Here is a tiny trained network, its code and every weight. The questions are about switching its units off for an input and a class, where a switched-off unit gives its printed mean instead of its output.

import numpy as np


def w(rows, s, z=0):
    codes = np.array(rows[::2]) - 128.0
    scale = np.full(codes.shape[1], s)
    scale[-1] = z or s
    return codes * scale


def norm(h):
    return h / np.sqrt((h * h).mean(-1, keepdims=True) + 1e-5)


def f(y):
    return np.maximum(y, 0)


def log_softmax(a):
    a = a - a.max(-1, keepdims=True)
    return a - np.log(np.exp(a).sum(-1, keepdims=True))


def net(x, mask):
    res = np.array(x, float).reshape(1, 3) / 4 @ E
    u = 0
    for l in range(3):
        y = f(norm(res) @ A[l][:, :-1].T + A[l][:, -1])
        res = res + np.where(mask[u : u + 4], y, B[l][:, -1]) @ B[l][:, :-1]
        u += 4
    return log_softmax(norm(res)[-1] @ U[:, :-1].T + U[:, -1])


A, B = {}, {}
E = w([
[169,116,10],'x0',
[181,243,76],'x1',
[5,176,94],'x2',
],0.0019)
A[0] = w([
[19,3,138,87],'L0N1',
[26,56,190,18],'L0N2',
[114,73,179,218],'L0N3',
[229,16,121,3],'L0N4',
],0.0048,0.0037)
B[0] = w([
[63,13,105,223],'L0N1',
[114,9,34,178],'L0N2',
[103,162,160,254],'L0N3',
[254,56,222,169],'L0N4',
],0.0064,0.0031)
A[1] = w([
[195,175,139,18],'L1N1',
[202,3,120,63],'L1N2',
[122,61,192,3],'L1N3',
[228,224,173,33],'L1N4',
],0.0052,0.0031)
B[1] = w([
[156,85,47,151],'L1N1',
[181,177,208,253],'L1N2',
[196,133,71,165],'L1N3',
[123,2,105,215],'L1N4',
],0.0073,0.002)
A[2] = w([
[16,36,194,74],'L2N1',
[182,196,124,2],'L2N2',
[133,14,228,102],'L2N3',
[255,177,150,89],'L2N4',
],0.0044,0.0045)
B[2] = w([
[80,93,213,222],'L2N1',
[254,86,167,128],'L2N2',
[105,208,71,252],'L2N3',
[111,117,202,171],'L2N4',
],0.007,0.0033)
U = w([
[180,190,151,3],'0',
[34,234,38,76],'1',
[203,224,6,93],'2',
[40,127,253,112],'3',
[243,63,254,228],'4',
[40,25,210,252],'5',
[236,16,48,169],'6',
],0.0074,0.0058)

Each question gives the input, the list of numbers given to net, and the class t.
The units are the neurons (one row each of A and B). Each row of codes is followed by its name. A weight is (code - 128) times the scale printed after its matrix; where a second scale follows, it is the last column's (A, B and U).
mask holds one flag per neuron, layer by layer. A switched-off neuron (its flag False) gives its mean, the last column of its row in B, instead of its output. The means were averaged over made-up inputs and are rounded, as every weight is.
A unit's drop is (log p(t) with every unit on - log p(t) with that unit switched off) / (log p(t) with every unit on - log p(t) with every unit switched off).
The circuit of an input: a set's keep is (log p(t) with only the set's units on - log p(t) with every unit switched off) / (log p(t) with every unit on - log p(t) with every unit switched off). Starting from all 12 units, units are removed one at a time, each time the one whose removal leaves the highest keep (on an exact tie, the one counted first), for as long as the keep stays at least 0.8.
circuit, biggest first: the units of the circuit, biggest drop first
top k neurons: the k neurons with the biggest drops, biggest first
k most important neurons of layer l: the k neurons of layer l with the biggest drops, biggest first
drop when u is switched off: that unit's drop, to one decimal
input [6,0,2], class 2: circuit, biggest first : [L0N1]
input [-1,3,4], class 1: circuit, biggest first : [L0N1; L2N1]
input [-6,4,-8], class 6: top 4 neurons : [L1N4; L0N1; L1N2; L2N1]
input [-4,8,2], class 6: 2 most important neurons of layer 2 : [L2N1; L2N3]
input [-5,2,-5], class 3: top 2 neurons : [L2N3; L0N4]
input [-1,4,2], class 1: 2 most important neurons of layer 1 : [L1N2; L1N3]
input [7,-6,-1], class 4: circuit, biggest first : [L0N4; L1N2]
input [-7,8,-6], class 6: top 2 neurons : [L1N4; L1N2]
input [5,2,5], class 2: circuit, biggest first : [L2N1; L0N1]
input [-4,4,-7], class 6: 2 most important neurons of layer 0 : [L0N1; L0N2]
input [4,0,4], class 2: 2 most important neurons of layer 0 : [L0N1; L0N3]
input [-2,7,-8], class 6: top 2 neurons : [L1N4; L0N1]
input [8,0,-1], class 4: top 3 neurons : [L2N4; L2N3; L1N2]
input [5,1,3], class 2: top 2 neurons : [L2N1; L0N1]
input [0,1,2], class 1: 2 most important neurons of layer 2 : [L2N1; L2N4]
input [0,6,-6], class 6: top 2 neurons : [L0N1; L1N4]
input [-7,5,-6], class 6: 2 most important neurons of layer 0 : [L0N1; L0N4]
input [7,0,3], class 2: 2 most important neurons of layer 0 : [L0N1; L0N2]
input [6,-3,-3], class 4: drop when L0N4 is switched off : 0.1
input [-2,5,-3], class 6: drop when L1N4 is switched off : 0.2
